Here is a tiny trained network, its code and every weight. The questions are about switching its units off for an input and a class, where a switched-off unit gives its printed mean instead of its output.

import numpy as np


def w(rows, s, z=0):
    codes = np.array(rows[::2]) - 128.0
    scale = np.full(codes.shape[1], s)
    scale[-1] = z or s
    return codes * scale


def f(y):
    return np.maximum(y, 0)


def log_softmax(a):
    a = a - a.max(-1, keepdims=True)
    return a - np.log(np.exp(a).sum(-1, keepdims=True))


def net(x, mask):
    res = np.array(x, float).reshape(1, 6) / 4 @ E
    y = f(res @ A[0][:, :-1].T + A[0][:, -1])
    res = res + np.where(mask, y, B[0][:, -1]) @ B[0][:, :-1]
    return log_softmax(res[-1] @ U[:, :-1].T + U[:, -1])


A, B = {}, {}
E = w([
[125,130,124,127,123,128],'x0',
[125,128,125,130,122,131],'x1',
[126,133,123,113,135,121],'x2',
[131,123,52,190,165,53],'x3',
[9,116,111,132,177,163],'x4',
[138,2,126,100,94,98],'x5',
],0.013)
A[0] = w([
[160,209,142,154,137,126,140],'n0',
[15,44,108,122,174,164,96],'n1',
[147,118,17,219,198,26,150],'n2',
[148,117,15,223,178,53,153],'n3',
[26,231,88,177,192,223,142],'n4',
[199,234,135,145,127,137,169],'n5',
[171,211,139,148,137,136,160],'n6',
[61,86,98,124,121,153,120],'n7',
[122,124,81,207,145,34,156],'n8',
[126,161,76,149,199,110,105],'n9',
[142,201,155,119,152,147,176],'n10',
[80,167,82,177,150,127,148],'n11',
[50,192,139,106,153,175,175],'n12',
[63,127,70,202,173,88,127],'n13',
[136,117,223,67,68,182,254],'n14',
[234,98,145,146,60,77,192],'n15',
[224,213,148,152,135,135,170],'n16',
[66,2,135,99,157,128,119],'n17',
],0.0079,0.0074)
B[0] = w([
[75,181,121,146,97,95,181],'n0',
[42,254,96,119,61,134,192],'n1',
[135,118,80,139,135,11,226],'n2',
[134,123,56,154,124,11,218],'n3',
[143,91,192,189,229,113,234],'n4',
[60,195,107,114,52,145,210],'n5',
[65,198,101,138,75,133,190],'n6',
[86,160,121,121,98,144,165],'n7',
[166,116,60,141,135,12,197],'n8',
[135,148,139,152,148,99,164],'n9',
[71,149,144,162,120,162,188],'n10',
[109,153,159,163,169,86,177],'n11',
[92,102,191,179,209,213,205],'n12',
[120,184,127,167,143,68,184],'n13',
[150,119,207,74,117,220,250],'n14',
[181,89,107,69,101,103,234],'n15',
[86,183,99,110,31,143,210],'n16',
[120,186,103,85,16,144,194],'n17',
],0.0084,0.013)
U = w([
[48,180,161,100,50,208,254],'0',
[60,171,73,157,68,66,118],'1',
[73,94,212,188,213,218,121],'2',
[112,121,153,223,229,70,10],'3',
[235,45,204,34,103,149,161],'4',
[243,3,67,110,119,78,32],'5',
],0.0077,0.0019)

Each question gives the input, the list of numbers given to net, and the class t.
The units are the neurons (one row each of A and B). Each row of codes is followed by its name. A weight is (code - 128) times the scale printed after its matrix; where a second scale follows, it is the last column's (A, B and U).
mask holds one flag per neuron, in row order. A switched-off neuron (its flag False) gives its mean, the last column of its row in B, instead of its output. The means were averaged over made-up inputs and are rounded, as every weight is.
A unit's drop is (log p(t) with every unit on - log p(t) with that unit switched off) / (log p(t) with every unit on - log p(t) with every unit switched off).
The circuit of an input: a set's keep is (log p(t) with only the set's units on - log p(t) with every unit switched off) / (log p(t) with every unit on - log p(t) with every unit switched off). Starting from the 12 units with the biggest drops (on a tie, the unit counted first), units are removed one at a time, each time the one whose removal leaves the highest keep (on an exact tie, the one counted first), for as long as the keep stays at least 0.8.
units of the circuit, in order: the units of the circuit, biggest drop first
unit that matters most: the unit with the biggest drop
top k neurons: the k neurons with the biggest drops, biggest first
drop of u: that unit's drop, to one decimal
input [-6,8,-6,-1,3,-8], class 2: unit that matters most	n4
input [7,-5,8,0,4,5], class 0: units of the circuit, in order	[n3, n2]
input [-2,4,0,-2,1,8], class 0: top 2 neurons	[n17, n1]
input [-1,5,-8,6,3,0], class 3: units of the circuit, in order	[n16, n5]
input [-2,0,-4,-2,-7,0], class 0: top 3 neurons	[n16, n5, n4]
input [7,8,5,-3,2,-7], class 2: top 2 neurons	[n4, n12]
input [-5,-4,0,-5,2,-6], class 2: top 2 neurons	[n4, n12]
input [-8,-8,4,0,6,1], class 0: top 2 neurons	[n1, n17]
input [7,-4,-4,0,3,1], class 0: top 2 neurons	[n2, n3]
input [-5,-4,4,-1,-6,1], class 4: top 2 neurons	[n15, n1]
input [-6,4,-2,7,4,-7], class 3: drop of n4	0.2
input [-4,1,1,-5,6,0], class 2: drop of n12	0.3
input [7,0,6,-1,-5,-1], class 0: drop of n3	0.1
input [5,-5,7,8,7,-2], class 3: top neuron	[n4]
